Below is a small trained network, with its code and all its weights. Each question gives an input and a target symbol and asks what happens when units are switched off, that is, made to give their printed mean instead of their output.

import numpy as np


def w(rows, s, z=0):
    codes = np.array(rows[::2]) - 128.0
    scale = np.full(codes.shape[1], s)
    scale[-1] = z or s
    return codes * scale


def norm(h):
    return h / np.sqrt((h * h).mean(-1, keepdims=True) + 1e-5)


def f(y):
    return np.maximum(y, 0)


def softmax(a):
    e = np.exp(a - a.max(-1, keepdims=True))
    return e / e.sum(-1, keepdims=True)


def log_softmax(a):
    a = a - a.max(-1, keepdims=True)
    return a - np.log(np.exp(a).sum(-1, keepdims=True))


def net(x, mask):
    ids = ['βδζηθμξπτφψω'.index(c) for c in x.split()]
    T = len(ids)
    res = E[ids] + P[:T]
    r = norm(res)
    for j in range(3):
        rows = slice(2 * j, 2 * j + 2)
        q, k, v = (r @ M[0][rows].T for M in (Q, K, V))
        z = softmax(np.where(np.tri(T) > 0, q @ k.T / 2**0.5, -1e9)) @ v
        o = O[0][rows]
        res = res + np.where(mask[j], z, o[:, -1]) @ o[:, :-1]
    y = f(norm(res) @ A[0][:, :-1].T + A[0][:, -1])
    res = res + np.where(mask[3:15], y, B[0][:, -1]) @ B[0][:, :-1]
    return log_softmax(norm(res)[-1] @ U[:, :-1].T + U[:, -1])


Q, K, V, O, A, B = {}, {}, {}, {}, {}, {}
E = w([
[167,52,124,190],'β',
[208,140,126,58],'δ',
[62,76,103,154],'ζ',
[95,155,33,215],'η',
[177,2,87,251],'θ',
[28,98,55,181],'μ',
[103,75,145,68],'ξ',
[96,151,62,158],'π',
[48,142,41,187],'τ',
[69,156,36,189],'φ',
[141,136,47,224],'ψ',
[130,62,107,217],'ω',
],0.0051)
P = w([
[160,98,2,87],'0',
[55,120,67,188],'1',
[172,81,29,87],'2',
[68,105,117,179],'3',
[177,88,30,85],'4',
[74,100,139,176],'5',
[183,93,32,80],'6',
[79,99,161,175],'7',
[182,89,19,84],'8',
[84,103,199,176],'9',
[188,101,30,70],'10',
[82,101,221,172],'11',
],0.003)
Q[0] = w([
[133,139,114,153],'H1',
[159,192,142,137],'H1',
[180,103,92,126],'H2',
[82,106,144,253],'H2',
[176,139,140,21],'H3',
[176,91,108,87],'H3',
],0.023)
K[0] = w([
[102,147,119,138],'H1',
[147,187,98,111],'H1',
[163,132,114,166],'H2',
[156,48,4,120],'H2',
[140,188,212,147],'H3',
[101,145,215,147],'H3',
],0.021)
V[0] = w([
[60,57,87,115],'H1',
[151,227,159,79],'H1',
[52,118,148,2],'H2',
[156,86,57,137],'H2',
[119,44,170,186],'H3',
[205,137,110,131],'H3',
],0.0049)
O[0] = w([
[159,219,138,124,254],'H1',
[79,46,42,174,12],'H1',
[116,51,107,203,159],'H2',
[124,128,254,74,209],'H2',
[107,75,139,78,160],'H3',
[180,156,174,145,109],'H3',
],0.0036,0.0048)
A[0] = w([
[120,156,63,79,99],'N1',
[99,158,73,115,2],'N2',
[135,147,98,144,64],'N3',
[146,106,105,82,100],'N4',
[101,179,132,119,123],'N5',
[128,141,131,82,138],'N6',
[134,33,124,159,135],'N7',
[134,185,129,111,138],'N8',
[89,107,68,87,94],'N9',
[142,156,105,160,89],'N10',
[100,78,136,147,114],'N11',
[132,117,130,246,110],'N12',
],0.012,0.0038)
B[0] = w([
[169,72,99,178,224],'N1',
[36,80,138,160,146],'N2',
[159,158,134,157,137],'N3',
[147,102,165,93,227],'N4',
[151,148,158,105,194],'N5',
[126,149,79,152,254],'N6',
[51,107,156,163,173],'N7',
[83,135,142,124,218],'N8',
[122,187,95,63,191],'N9',
[156,170,150,117,146],'N10',
[166,107,158,118,160],'N11',
[85,255,164,72,175],'N12',
],0.021,0.0041)
U = w([
[45,251,147,90,248],'β',
[240,162,241,51,110],'δ',
[78,10,248,146,245],'ζ',
[225,177,129,205,39],'η',
[244,43,126,166,165],'θ',
[135,94,88,197,170],'μ',
[50,106,52,134,88],'ξ',
[119,119,111,184,43],'π',
[58,36,82,1,100],'τ',
[174,183,26,114,12],'φ',
[90,113,100,180,72],'ψ',
[153,135,132,207,69],'ω',
],0.009,0.0018)

Each question gives the input, a string of symbols that net reads in full, and the target symbol t.
The units are the heads (2 rows each of Q, K, V and O) and the neurons (one row each of A and B). Each row of codes is followed by its name. A weight is (code - 128) times the scale printed after its matrix; where a second scale follows, it is the last column's (O, A, B and U).
mask holds one flag per unit, heads first, then neurons. A switched-off unit (its flag False) gives its mean, the last column of its rows in O or B, instead of its output. The means were averaged over made-up inputs and are rounded, as every weight is.
A unit's drop is (log p(t) with every unit on - log p(t) with that unit switched off) / (log p(t) with every unit on - log p(t) with every unit switched off).
The circuit of an input: a set's keep is (log p(t) with only the set's units on - log p(t) with every unit switched off) / (log p(t) with every unit on - log p(t) with every unit switched off). Starting from the 12 units with the biggest drops (on a tie, the unit counted first), units are removed one at a time, each time the one whose removal leaves the highest keep (on an exact tie, the one counted first), for as long as the keep stays at least 0.8.
circuit, biggest first: the units of the circuit, biggest drop first
k most important neurons: the k neurons with the biggest drops, biggest first
which heads matter: for each layer, one digit per head in row order, 1 if its drop is at least 0.15 and else 0, layers parted by /
drop of u: that unit's drop, to one decimal
input η ζ β δ ξ ψ τ ξ δ, target τ: circuit, biggest first => H1; H2; N7
input ω δ ξ β ζ ξ δ ξ, target ζ: which heads matter => 011
input δ μ ω ξ ζ δ δ ξ ξ ξ ξ, target τ: which heads matter => 010
input ξ δ δ δ ξ, target θ: circuit, biggest first => H3; N12; N9
input ω ω δ ξ ξ ω ξ ψ δ β ζ, target φ: which heads matter => 000
input ξ ξ ζ μ β ξ ξ ζ, target δ: which heads matter => 100
input ψ δ δ ξ ξ β δ δ δ, target θ: which heads matter => 000
input θ ψ ζ ξ δ ω μ μ, target δ: 2 most important neurons => N5; N6
input ω ξ ψ, target η: 2 most important neurons => N1; N12
input β δ φ τ ξ τ δ δ, target ζ: 2 most important neurons => N9; N12
input δ δ ξ ξ δ ξ δ, target τ: 2 most important neurons => N9; N7
input ξ ξ ξ μ ξ δ θ φ β ξ ζ ξ, target ζ: which heads matter => 010
input μ ξ ζ ξ μ μ η δ ξ ζ, target δ: 2 most important neurons => N7; N1
input ξ ξ ξ δ δ, target θ: which heads matter => 100
input ω ξ δ ξ ξ θ, target β: drop of N12 => 0.5
input ξ ξ ω τ θ, target ζ: drop of N1 => 0.1
input ξ ξ δ ζ ξ δ ξ δ δ β, target β: drop of N12 => 1.9
input δ ξ ξ δ μ φ ψ, target η: drop of N9 => 0.1
